Below is a small trained network, with its code and all its weights. Each question gives an input and a target symbol and asks what happens when units are switched off, that is, made to give their printed mean instead of their output.

import numpy as np


def w(rows, s, z=0):
    codes = np.array(rows[::2]) - 128.0
    scale = np.full(codes.shape[1], s)
    scale[-1] = z or s
    return codes * scale


def f(y):
    return np.maximum(y, 0)


def softmax(a):
    e = np.exp(a - a.max(-1, keepdims=True))
    return e / e.sum(-1, keepdims=True)


def log_softmax(a):
    a = a - a.max(-1, keepdims=True)
    return a - np.log(np.exp(a).sum(-1, keepdims=True))


def net(x, mask):
    ids = ['ΓΔΛΞΣΨβεζηθμπτφ'.index(c) for c in x.split()]
    T = len(ids)
    res = E[ids] + P[:T]
    u = 0
    for l in range(2):
        r = res
        for j in range(2):
            rows = slice(3 * j, 3 * j + 3)
            q, k, v = (r @ M[l][rows].T for M in (Q, K, V))
            z = softmax(np.where(np.tri(T) > 0, q @ k.T / 3**0.5, -1e9)) @ v
            o = O[l][rows]
            res = res + np.where(mask[u + j], z, o[:, -1]) @ o[:, :-1]
        u += 2
        y = f(res @ A[l][:, :-1].T + A[l][:, -1])
        res = res + np.where(mask[u : u + 4], y, B[l][:, -1]) @ B[l][:, :-1]
        u += 4
    return log_softmax(res[-1] @ U[:, :-1].T + U[:, -1])


Q, K, V, O, A, B = {}, {}, {}, {}, {}, {}
E = w([
[143,111,47,172,81,153,130,16],'Γ',
[119,28,47,160,180,157,147,67],'Δ',
[186,77,166,163,177,129,156,168],'Λ',
[100,104,106,117,99,89,104,68],'Ξ',
[135,94,128,86,149,108,148,17],'Σ',
[120,68,175,192,132,90,113,216],'Ψ',
[169,163,192,146,120,85,121,100],'β',
[185,144,124,254,54,157,136,99],'ε',
[179,108,207,181,142,108,133,108],'ζ',
[160,201,132,149,69,113,156,90],'η',
[97,160,67,182,95,122,159,222],'θ',
[76,138,107,65,102,80,130,39],'μ',
[92,189,87,75,151,99,191,214],'π',
[27,85,32,79,114,116,174,159],'τ',
[154,135,97,105,169,165,234,157],'φ',
],0.0084)
P = w([
[148,85,86,117,122,73,148,120],'0',
[98,154,131,158,159,131,77,131],'1',
[69,144,149,140,127,175,158,103],'2',
[195,88,105,103,88,104,137,160],'3',
[110,147,136,165,141,79,157,135],'4',
[68,152,182,141,107,171,190,111],'5',
[118,42,133,81,84,171,84,127],'6',
[111,146,136,169,137,51,196,138],'7',
[78,155,195,141,101,174,194,123],'8',
[154,185,86,111,250,182,90,156],'9',
],0.011)
Q[0] = w([
[164,93,114,59,104,181,47,152],'0.h0',
[53,167,183,124,151,254,111,119],'0.h0',
[85,79,173,130,53,142,244,92],'0.h0',
[151,91,111,144,111,36,177,120],'0.h1',
[113,148,117,161,140,59,195,105],'0.h1',
[103,162,151,157,182,121,93,113],'0.h1',
],0.034)
K[0] = w([
[198,90,74,65,93,136,65,132],'0.h0',
[160,143,194,71,75,254,76,193],'0.h0',
[193,168,141,160,123,59,199,167],'0.h0',
[116,146,106,189,153,43,213,128],'0.h1',
[54,125,168,187,149,86,162,84],'0.h1',
[81,131,161,114,139,187,128,143],'0.h1',
],0.032)
V[0] = w([
[180,61,173,158,223,157,151,96],'0.h0',
[107,150,166,4,170,92,142,85],'0.h0',
[76,103,65,116,169,163,166,211],'0.h0',
[130,197,47,129,118,205,184,119],'0.h1',
[79,149,170,193,176,156,137,125],'0.h1',
[137,86,100,157,64,143,109,61],'0.h1',
],0.024)
O[0] = w([
[117,12,198,239,187,194,149,64,146],'0.h0',
[59,52,64,44,142,246,28,148,189],'0.h0',
[149,119,238,77,74,164,189,241,31],'0.h0',
[102,141,50,128,250,254,209,212,60],'0.h1',
[69,198,111,75,127,78,215,62,83],'0.h1',
[174,11,118,110,61,164,189,158,255],'0.h1',
],0.01,0.007)
A[0] = w([
[109,84,156,101,23,109,94,217,3],'0.n0',
[222,139,3,94,157,60,10,144,83],'0.n1',
[254,63,93,174,118,41,58,122,182],'0.n2',
[84,156,172,233,162,78,167,73,26],'0.n3',
],0.0097,0.0048)
B[0] = w([
[172,89,128,60,162,122,131,1,185],'0.n0',
[169,169,236,166,122,216,169,139,215],'0.n1',
[43,175,68,56,174,96,181,150,253],'0.n2',
[202,111,111,78,110,165,44,178,181],'0.n3',
],0.0085,0.027)
Q[1] = w([
[118,60,196,123,122,106,204,147],'1.h0',
[129,156,57,81,250,107,106,110],'1.h0',
[151,59,68,37,174,145,99,205],'1.h0',
[144,138,109,179,126,137,95,142],'1.h1',
[142,122,198,49,35,127,181,115],'1.h1',
[83,109,193,52,84,169,179,120],'1.h1',
],0.018)
K[1] = w([
[98,38,196,97,90,76,149,146],'1.h0',
[87,159,100,172,183,178,130,16],'1.h0',
[75,72,104,107,233,212,117,89],'1.h0',
[148,162,104,152,149,119,119,130],'1.h1',
[137,107,108,4,159,154,209,156],'1.h1',
[69,94,102,20,118,186,194,169],'1.h1',
],0.017)
V[1] = w([
[129,131,126,130,215,138,104,82],'1.h0',
[121,121,138,135,154,109,156,70],'1.h0',
[107,108,125,116,103,183,142,127],'1.h0',
[127,102,171,70,254,99,148,168],'1.h1',
[116,124,112,100,151,107,147,138],'1.h1',
[176,141,129,186,139,86,85,76],'1.h1',
],0.0074)
O[1] = w([
[137,126,84,162,88,86,130,174,214],'1.h0',
[143,158,95,117,112,107,163,156,175],'1.h0',
[157,74,86,94,141,84,165,130,199],'1.h0',
[71,129,138,173,2,119,61,148,252],'1.h1',
[102,129,122,147,91,111,131,159,176],'1.h1',
[206,147,126,58,168,94,137,93,19],'1.h1',
],0.0042,0.016)
A[1] = w([
[57,241,119,173,140,31,254,93,78],'1.n0',
[91,200,31,195,195,13,107,44,164],'1.n1',
[104,19,139,136,95,176,203,108,4],'1.n2',
[217,194,181,194,107,62,227,174,90],'1.n3',
],0.01,0.0043)
B[1] = w([
[254,174,26,228,137,178,75,45,205],'1.n0',
[96,72,244,212,173,94,220,123,204],'1.n1',
[168,234,144,181,224,78,80,122,254],'1.n2',
[41,55,192,3,220,159,98,175,186],'1.n3',
],0.008,0.02)
U = w([
[170,97,91,149,159,117,181,171,111],'Γ',
[173,83,170,213,144,135,78,217,117],'Δ',
[211,40,114,133,116,109,60,117,123],'Λ',
[154,153,111,175,96,134,147,91,153],'Ξ',
[59,61,175,162,141,128,193,88,174],'Σ',
[85,121,92,142,75,37,102,202,237],'Ψ',
[124,254,222,158,167,48,155,160,67],'β',
[132,103,138,97,164,104,161,176,128],'ε',
[162,133,137,130,125,9,103,105,101],'ζ',
[156,140,186,104,183,198,145,64,2],'η',
[67,140,81,130,202,103,23,135,78],'θ',
[92,93,196,135,71,169,107,154,205],'μ',
[137,203,75,144,144,58,156,212,130],'π',
[60,233,100,51,121,71,236,110,154],'τ',
[53,140,86,134,139,193,218,215,158],'φ',
],0.0045,0.0087)

Each question gives the input, a string of symbols that net reads in full, and the target symbol t.
The units are the heads (3 rows each of Q, K, V and O) and the neurons (one row each of A and B). Each row of codes is followed by its name. A weight is (code - 128) times the scale printed after its matrix; where a second scale follows, it is the last column's (O, A, B and U).
mask holds one flag per unit, layer by layer, with each layer's heads first. A switched-off unit (its flag False) gives its mean, the last column of its rows in O or B, instead of its output. The means were averaged over made-up inputs and are rounded, as every weight is.
A unit's drop is (log p(t) with every unit on - log p(t) with that unit switched off) / (log p(t) with every unit on - log p(t) with every unit switched off).
The circuit of an input: a set's keep is (log p(t) with only the set's units on - log p(t) with every unit switched off) / (log p(t) with every unit on - log p(t) with every unit switched off). Starting from all 12 units, units are removed one at a time, each time the one whose removal leaves the highest keep (on an exact tie, the one counted first), for as long as the keep stays at least 0.8.
units of the circuit, in order: the units of the circuit, biggest drop first
unit that matters most: the unit with the biggest drop
k most important neurons: the k neurons with the biggest drops, biggest first
k most important neurons of layer l: the k neurons of layer l with the biggest drops, biggest first
which heads matter: for each layer, one digit per head in row order, 1 if its drop is at least 0.15 and else 0, layers parted by /
input Σ μ Δ Σ η, target η: which heads matter => 11 / 01
input Σ μ Σ, target θ: units of the circuit, in order => [0.h0; 0.n1]
input Σ μ β η Σ Σ, target Ξ: 3 most important neurons => [1.n0; 1.n2; 0.n1]
input μ Σ Ξ Σ Σ μ Σ β, target β: units of the circuit, in order => [0.h1]
input Ξ Ψ Σ Ψ β Ξ, target Σ: 4 most important neurons => [0.n1; 1.n1; 1.n2; 1.n0]
input μ η Σ Ξ Ψ ζ Σ μ η Γ, target θ: units of the circuit, in order => [0.h0; 1.n2; 0.n2; 0.h1]
input μ ε μ, target ε: 3 most important neurons => [0.n3; 1.n3; 0.n0]
input η Ξ Σ Σ Σ Σ Ψ π, target π: which heads matter => 11 / 00
input Γ Σ Σ μ Σ π Σ, target η: units of the circuit, in order => [0.n1; 0.h0; 0.n0]
input Ξ Σ Σ φ η Σ Ξ, target Δ: units of the circuit, in order => [0.h1; 0.n2]
input Σ μ Ξ β, target θ: 4 most important neurons => [1.n2; 0.n2; 1.n1; 0.n0]
input η Δ η η Σ ε, target ε: 2 most important neurons of layer 1 => [1.n3; 1.n0]
input Δ Σ φ Σ Ξ Σ μ β Σ μ, target η: units of the circuit, in order => [0.n1; 0.h0; 0.n0; 0.h1]
input η Σ Δ ε μ Σ Σ, target Γ: 2 most important neurons of layer 0 => [0.n2; 0.n1]
input Δ Λ φ ε, target β: most important neuron of layer 0 => [0.n3]
input β Ψ Σ ζ ζ Ξ Σ, target Σ: which heads matter => 10 / 00
input μ φ φ Σ Σ Σ ζ Σ Γ μ, target Σ: units of the circuit, in order => [1.n1; 0.h0]
input Σ Ψ ζ Σ Ξ μ Ξ, target θ: units of the circuit, in order => [0.h0; 0.n2; 0.h1]
input Γ Ξ Δ ζ μ Ξ Σ Σ μ, target Λ: units of the circuit, in order => [0.n3; 0.h0; 0.n1]
input μ Σ β ε, target η: units of the circuit, in order => [0.h0; 0.n1; 0.n0]
input Ξ μ μ η η Ξ Σ, target φ: unit that matters most => 0.h1
input β ζ ε Σ ζ Σ, target Λ: units of the circuit, in order => [0.n3; 0.h0; 0.n2; 0.h1]
input β Σ Γ Σ, target Ξ: 3 most important neurons => [1.n0; 0.n2; 0.n1]
input μ Λ Σ μ Γ Ξ Ψ ε Ψ Ξ, target ζ: units of the circuit, in order => [0.h1; 0.h0; 0.n1]
input φ Ξ μ θ Σ Σ φ Δ μ Δ, target Δ: units of the circuit, in order => [0.n2; 0.h0]
input Σ ε Σ Σ Λ Σ Δ, target θ: 2 most important neurons => [1.n2; 0.n2]
input Σ β Σ β Ξ Σ φ, target Ξ: 2 most important neurons of layer 0 => [0.n2; 0.n1]
input τ β Σ Σ β ε Σ Σ Ξ, target ε: 3 most important neurons of layer 0 => [0.n3; 0.n1; 0.n2]
input Σ φ τ φ, target θ: units of the circuit, in order => [0.h0; 1.n2; 0.n2; 0.h1]
input Σ Σ Σ Ξ, target θ: 3 most important neurons => [1.n2; 0.n2; 1.n1]
